Here is a tiny trained network, its code and every weight. The questions are about switching its units off for an input and a target symbol, where a switched-off unit gives its printed mean instead of its output.

import numpy as np


def w(rows, s, z=0):
    codes = np.array(rows[::2]) - 128.0
    scale = np.full(codes.shape[1], s)
    scale[-1] = z or s
    return codes * scale


def norm(h):
    return h / np.sqrt((h * h).mean(-1, keepdims=True) + 1e-5)


def f(y):
    return y / 2 * (1 + np.tanh(0.7978845608 * (y + 0.044715 * y**3)))


def softmax(a):
    e = np.exp(a - a.max(-1, keepdims=True))
    return e / e.sum(-1, keepdims=True)


def log_softmax(a):
    a = a - a.max(-1, keepdims=True)
    return a - np.log(np.exp(a).sum(-1, keepdims=True))


def net(x, mask):
    ids = ['δζξπτφ'.index(c) for c in x.split()]
    T = len(ids)
    res = E[ids] + P[:T]
    u = 0
    for l in range(3):
        q, k, v = (norm(res) @ M[l].T for M in (Q, K, V))
        z = softmax(np.where(np.tri(T) > 0, q @ k.T / 4**0.5, -1e9)) @ v
        res = res + np.where(mask[u], z, O[l][:, -1]) @ O[l][:, :-1]
        u += 1
        y = f(norm(res) @ A[l][:, :-1].T + A[l][:, -1])
        res = res + np.where(mask[u : u + 4], y, B[l][:, -1]) @ B[l][:, :-1]
        u += 4
    return log_softmax(norm(res)[-1] @ U[:, :-1].T + U[:, -1])


Q, K, V, O, A, B = {}, {}, {}, {}, {}, {}
E = w([
[62,56,99],'δ',
[149,139,239],'ζ',
[112,94,130],'ξ',
[89,138,139],'π',
[251,113,165],'τ',
[193,93,129],'φ',
],0.025)
P = w([
[94,113,130],'0',
[147,193,52],'1',
[102,165,110],'2',
[84,1,175],'3',
[117,187,29],'4',
[153,124,205],'5',
],0.013)
Q[0] = w([
[204,23,255],'0.h0',
[14,64,195],'0.h0',
[106,178,65],'0.h0',
[224,62,209],'0.h0',
],0.018)
K[0] = w([
[163,83,193],'0.h0',
[53,5,118],'0.h0',
[137,137,130],'0.h0',
[180,112,194],'0.h0',
],0.023)
V[0] = w([
[53,209,2],'0.h0',
[125,76,113],'0.h0',
[45,227,12],'0.h0',
[117,118,98],'0.h0',
],0.005)
O[0] = w([
[8,129,93,19],'0.h0',
[173,118,169,169],'0.h0',
[2,137,88,4],'0.h0',
[113,120,134,128],'0.h0',
],0.0073,0.0028)
A[0] = w([
[158,179,100,36],'0.n0',
[134,251,66,60],'0.n1',
[26,98,243,129],'0.n2',
[153,222,47,3],'0.n3',
],0.018,0.0058)
B[0] = w([
[92,122,45,125],'0.n0',
[188,81,68,137],'0.n1',
[66,70,105,254],'0.n2',
[241,136,5,134],'0.n3',
],0.029,0.0077)
Q[1] = w([
[159,54,100],'1.h0',
[103,255,108],'1.h0',
[111,234,80],'1.h0',
[131,116,161],'1.h0',
],0.031)
K[1] = w([
[179,79,106],'1.h0',
[85,245,126],'1.h0',
[114,252,114],'1.h0',
[109,84,138],'1.h0',
],0.028)
V[1] = w([
[69,113,84],'1.h0',
[172,2,155],'1.h0',
[134,128,131],'1.h0',
[88,154,101],'1.h0',
],0.021)
O[1] = w([
[151,143,66,139],'1.h0',
[123,255,182,252],'1.h0',
[126,127,132,128],'1.h0',
[139,99,86,101],'1.h0',
],0.025,0.017)
A[1] = w([
[2,59,145,244],'1.n0',
[244,249,205,250],'1.n1',
[73,245,65,64],'1.n2',
[124,225,20,226],'1.n3',
],0.015,0.0025)
B[1] = w([
[206,21,40,168],'1.n0',
[141,1,37,254],'1.n1',
[156,225,103,190],'1.n2',
[205,132,226,188],'1.n3',
],0.021,0.019)
Q[2] = w([
[134,169,68],'2.h0',
[123,121,252],'2.h0',
[120,73,112],'2.h0',
[116,93,85],'2.h0',
],0.028)
K[2] = w([
[203,76,136],'2.h0',
[7,242,248],'2.h0',
[118,120,35],'2.h0',
[170,99,53],'2.h0',
],0.016)
V[2] = w([
[185,6,92],'2.h0',
[131,40,145],'2.h0',
[100,104,101],'2.h0',
[129,166,107],'2.h0',
],0.011)
O[2] = w([
[160,181,10,255],'2.h0',
[171,143,8,170],'2.h0',
[197,163,108,119],'2.h0',
[116,131,191,116],'2.h0',
],0.012,0.0066)
A[2] = w([
[166,220,155,111],'2.n0',
[80,120,191,113],'2.n1',
[147,222,83,2],'2.n2',
[23,35,5,151],'2.n3',
],0.024,0.0072)
B[2] = w([
[99,184,145,206],'2.n0',
[128,137,77,184],'2.n1',
[134,113,32,193],'2.n2',
[67,4,85,255],'2.n3',
],0.034,0.0099)
U = w([
[76,44,57,175],'δ',
[9,136,169,224],'ζ',
[174,197,8,3],'ξ',
[45,6,144,140],'π',
[216,65,96,118],'τ',
[132,192,169,161],'φ',
],0.013,0.0043)

Each question gives the input, a string of symbols that net reads in full, and the target symbol t.
The units are the heads (4 rows each of Q, K, V and O) and the neurons (one row each of A and B). Each row of codes is followed by its name. A weight is (code - 128) times the scale printed after its matrix; where a second scale follows, it is the last column's (O, A, B and U).
mask holds one flag per unit, layer by layer, with each layer's heads first. A switched-off unit (its flag False) gives its mean, the last column of its rows in O or B, instead of its output. The means were averaged over made-up inputs and are rounded, as every weight is.
A unit's drop is (log p(t) with every unit on - log p(t) with that unit switched off) / (log p(t) with every unit on - log p(t) with every unit switched off).
The circuit of an input: a set's keep is (log p(t) with only the set's units on - log p(t) with every unit switched off) / (log p(t) with every unit on - log p(t) with every unit switched off). Starting from the 12 units with the biggest drops (on a tie, the unit counted first), units are removed one at a time, each time the one whose removal leaves the highest keep (on an exact tie, the one counted first), for as long as the keep stays at least 0.8.
units of the circuit, in order: the units of the circuit, biggest drop first
most important unit: the unit with the biggest drop
k most important neurons: the k neurons with the biggest drops, biggest first
k most important neurons of layer l: the k neurons of layer l with the biggest drops, biggest first
input ζ τ π ζ φ φ, target φ: units of the circuit, in order : (1.h0)
input φ φ π ξ ξ π, target ξ: units of the circuit, in order : (0.n2, 1.h0, 0.h0, 2.n3)
input ζ δ φ, target φ: units of the circuit, in order : (1.h0, 2.n3, 2.h0)
input τ φ ξ, target π: 2 most important neurons : (0.n2, 1.n0)
input φ ζ τ, target ζ: 2 most important neurons : (1.n0, 0.n3)
input ζ δ φ τ δ, target ζ: units of the circuit, in order : (1.h0, 2.h0)
input φ φ φ, target ζ: 4 most important neurons : (1.n0, 0.n3, 2.n3, 1.n3)
input τ φ φ, target π: 2 most important neurons : (1.n2, 0.n2)
input ζ ξ τ ξ τ ζ, target ξ: 2 most important neurons : (1.n1, 1.n3)
input ξ π φ ζ, target ζ: units of the circuit, in order : (2.n3, 0.n2, 1.n1)
input φ φ φ ζ ζ, target π: 2 most important neurons : (0.n1, 0.n2)
input π τ φ ζ δ π, target φ: units of the circuit, in order : (1.h0, 2.n3)
input δ δ δ τ τ π, target π: units of the circuit, in order : (0.n2, 1.h0)
input π δ π ξ δ τ, target ξ: units of the circuit, in order : (1.h0, 1.n1, 2.n3)
input τ ξ δ, target π: most important unit : 0.h0
input τ π τ, target π: 3 most important neurons : (0.n2, 0.n1, 1.n1)
input ξ τ φ, target ξ: 4 most important neurons : (0.n2, 0.n3, 1.n3, 2.n3)
input φ δ π, target ζ: 3 most important neurons : (1.n1, 2.n3, 0.n2)
input ξ τ ζ, target ξ: 2 most important neurons : (1.n2, 1.n0)
input φ τ ξ φ π ξ, target ζ: most important unit : 1.h0
input π π ζ π δ, target ξ: 2 most important neurons : (1.n1, 1.n0)
input ζ φ φ φ ζ, target π: 3 most important neurons : (0.n2, 0.n1, 1.n1)
input ζ δ τ ξ ξ τ, target ξ: 2 most important neurons of layer 0 : (0.n2, 0.n1)
input τ ζ φ, target π: 3 most important neurons : (0.n2, 1.n2, 1.n1)
input ζ ζ ζ, target φ: 2 most important neurons : (2.n3, 0.n2)
input τ τ δ ξ τ φ, target ξ: 4 most important neurons : (0.n2, 1.n1, 2.n3, 1.n0)
input ξ ζ π, target ξ: most important unit : 0.h0
input φ φ π, target ζ: 2 most important neurons of layer 0 : (0.n3, 0.n2)
input φ ξ φ, target ζ: 2 most important neurons of layer 1 : (1.n0, 1.n3)
input ξ τ δ, target ξ: 3 most important neurons of layer 1 : (1.n1, 1.n3, 1.n0)
